Below is a small trained network, with its code and all its weights. Each question gives an input and a class and asks what happens when units are switched off, that is, made to give their printed mean instead of their output.

import numpy as np


def w(rows, s, z=0):
    codes = np.array(rows[::2]) - 128.0
    scale = np.full(codes.shape[1], s)
    scale[-1] = z or s
    return codes * scale


def norm(h):
    return h / np.sqrt((h * h).mean(-1, keepdims=True) + 1e-5)


def f(y):
    return np.maximum(y, 0)


def log_softmax(a):
    a = a - a.max(-1, keepdims=True)
    return a - np.log(np.exp(a).sum(-1, keepdims=True))


def net(x, mask):
    res = np.array(x, float).reshape(1, 8) / 4 @ E
    u = 0
    for l in range(3):
        y = f(norm(res) @ A[l][:, :-1].T + A[l][:, -1])
        res = res + np.where(mask[u : u + 4], y, B[l][:, -1]) @ B[l][:, :-1]
        u += 4
    return log_softmax(norm(res)[-1] @ U[:, :-1].T + U[:, -1])


A, B = {}, {}
E = w([
[10,118,166,173,172,184,124,57,106],'x0',
[155,180,112,212,75,90,56,176,96],'x1',
[87,117,130,12,8,213,213,1,166],'x2',
[114,156,221,26,164,122,105,193,61],'x3',
[110,14,222,181,162,30,182,60,143],'x4',
[166,166,200,141,85,106,139,48,60],'x5',
[154,213,93,114,134,98,178,145,58],'x6',
[177,84,146,68,97,116,114,168,194],'x7',
],0.0031)
A[0] = w([
[88,134,47,239,45,189,101,18,163,2],'L0N0',
[120,87,237,91,21,155,105,58,164,74],'L0N1',
[176,116,36,132,5,132,213,75,185,31],'L0N2',
[238,94,88,120,92,144,101,189,194,51],'L0N3',
],0.0034)
B[0] = w([
[166,67,183,113,146,78,114,254,155,224],'L0N0',
[93,135,93,129,149,163,115,37,55,255],'L0N1',
[195,179,121,103,95,137,224,147,110,215],'L0N2',
[49,97,208,181,109,30,110,145,131,177],'L0N3',
],0.0049,0.0019)
A[1] = w([
[108,155,116,98,83,194,148,103,130,3],'L1N0',
[58,161,58,167,165,169,124,145,133,83],'L1N1',
[117,84,114,108,81,143,136,105,213,101],'L1N2',
[164,254,128,135,134,131,84,167,41,120],'L1N3',
],0.0065,0.0027)
B[1] = w([
[199,116,75,95,177,148,121,123,213,173],'L1N0',
[98,78,167,137,118,102,139,21,111,185],'L1N1',
[138,217,109,120,93,117,128,175,50,184],'L1N2',
[103,195,106,125,2,95,159,188,67,255],'L1N3',
],0.0062,0.0049)
A[2] = w([
[127,70,181,148,249,70,75,208,151,100],'L2N0',
[53,121,139,160,167,232,152,96,145,87],'L2N1',
[117,108,68,246,125,127,3,203,210,116],'L2N2',
[111,153,120,47,170,227,116,104,140,3],'L2N3',
],0.0047,0.0036)
B[2] = w([
[180,129,93,134,169,138,179,155,201,251],'L2N0',
[101,167,146,159,118,107,96,182,81,206],'L2N1',
[137,75,254,122,97,67,168,75,91,247],'L2N2',
[88,37,127,76,161,165,34,104,151,176],'L2N3',
],0.0079,0.0028)
U = w([
[156,131,108,134,165,142,70,134,151,42],'0',
[159,205,105,112,54,104,129,247,92,196],'1',
[153,108,89,148,245,150,157,181,221,94],'2',
[66,93,115,31,156,223,70,94,141,122],'3',
[49,125,182,199,112,110,123,54,45,152],'4',
[165,58,216,174,175,55,159,137,153,152],'5',
[167,141,106,175,169,182,79,134,150,1],'6',
[178,165,52,84,85,185,172,55,156,104],'7',
],0.012,0.0071)

Each question gives the input, the list of numbers given to net, and the class t.
The units are the neurons (one row each of A and B). Each row of codes is followed by its name. A weight is (code - 128) times the scale printed after its matrix; where a second scale follows, it is the last column's (A, B and U).
mask holds one flag per neuron, layer by layer. A switched-off neuron (its flag False) gives its mean, the last column of its row in B, instead of its output. The means were averaged over made-up inputs and are rounded, as every weight is.
A unit's drop is (log p(t) with every unit on - log p(t) with that unit switched off) / (log p(t) with every unit on - log p(t) with every unit switched off).
The circuit of an input: a set's keep is (log p(t) with only the set's units on - log p(t) with every unit switched off) / (log p(t) with every unit on - log p(t) with every unit switched off). Starting from all 12 units, units are removed one at a time, each time the one whose removal leaves the highest keep (on an exact tie, the one counted first), for as long as the keep stays at least 0.8.
units of the circuit, in order: the units of the circuit, biggest drop first
unit that matters most: the unit with the biggest drop
k most important neurons: the k neurons with the biggest drops, biggest first
top k neurons in layer l: the k neurons of layer l with the biggest drops, biggest first
drop of u: that unit's drop, to one decimal
input [3,-5,-6,-2,-8,-7,-1,1], class 4: unit that matters most	L1N1
input [3,-5,5,-5,-4,-2,-4,-5], class 3: units of the circuit, in order	[L2N3 L1N3]
input [3,0,-6,1,7,1,1,0], class 2: units of the circuit, in order	[L2N0 L1N3]
input [5,-1,-2,-8,-4,-5,-7,1], class 5: top 2 neurons in layer 0	[L0N0 L0N1]
input [4,-5,-7,3,8,-3,2,0], class 2: units of the circuit, in order	[L2N0 L2N2]
input [7,3,5,-1,-4,-6,5,4], class 3: units of the circuit, in order	[L2N3 L1N3]
input [5,-8,-4,-6,-5,8,-7,6], class 3: units of the circuit, in order	[L1N3 L2N3]
input [2,5,7,4,-3,-1,4,-2], class 7: 2 most important neurons	[L1N0 L0N0]
input [0,6,3,-1,-4,-5,-4,0], class 4: units of the circuit, in order	[L2N2 L1N3]
input [8,4,3,-1,-6,-6,-4,3], class 4: 3 most important neurons	[L2N2 L0N0 L2N1]
input [-5,5,8,-2,7,5,-7,5], class 7: top 2 neurons in layer 2	[L2N2 L2N1]
input [-1,-6,5,0,-6,-4,3,8], class 3: 3 most important neurons	[L1N3 L2N3 L2N0]
input [-4,-5,5,3,-3,6,-3,-6], class 3: 2 most important neurons	[L2N3 L1N3]
input [-6,-4,-4,-4,-5,2,-3,3], class 5: unit that matters most	L0N3
input [-8,0,-5,5,-5,4,-8,7], class 5: 2 most important neurons	[L0N3 L2N2]
input [2,-2,-7,-2,-5,-5,6,-5], class 4: top 3 neurons in layer 1	[L1N1 L1N2 L1N0]
input [4,-4,0,-3,-8,0,1,-8], class 4: top 2 neurons in layer 2	[L2N0 L2N1]
input [-6,-6,4,2,5,-4,-8,-8], class 3: 3 most important neurons	[L1N3 L2N2 L1N1]
input [0,-3,-7,-3,1,-8,1,-7], class 5: 2 most important neurons	[L2N2 L2N0]
input [-3,4,-3,-5,2,-8,-6,-6], class 5: unit that matters most	L2N2
input [-6,-6,4,-6,0,-7,-4,-3], class 1: top 3 neurons in layer 0	[L0N3 L0N1 L0N0]
input [1,0,-5,0,-4,-8,-4,-7], class 4: drop of L0N0	0.1
input [-5,-7,-4,-4,-2,-6,-2,2], class 5: drop of L2N2	0.8
input [-6,2,-4,-6,-7,-8,-4,3], class 5: drop of L2N2	0.5
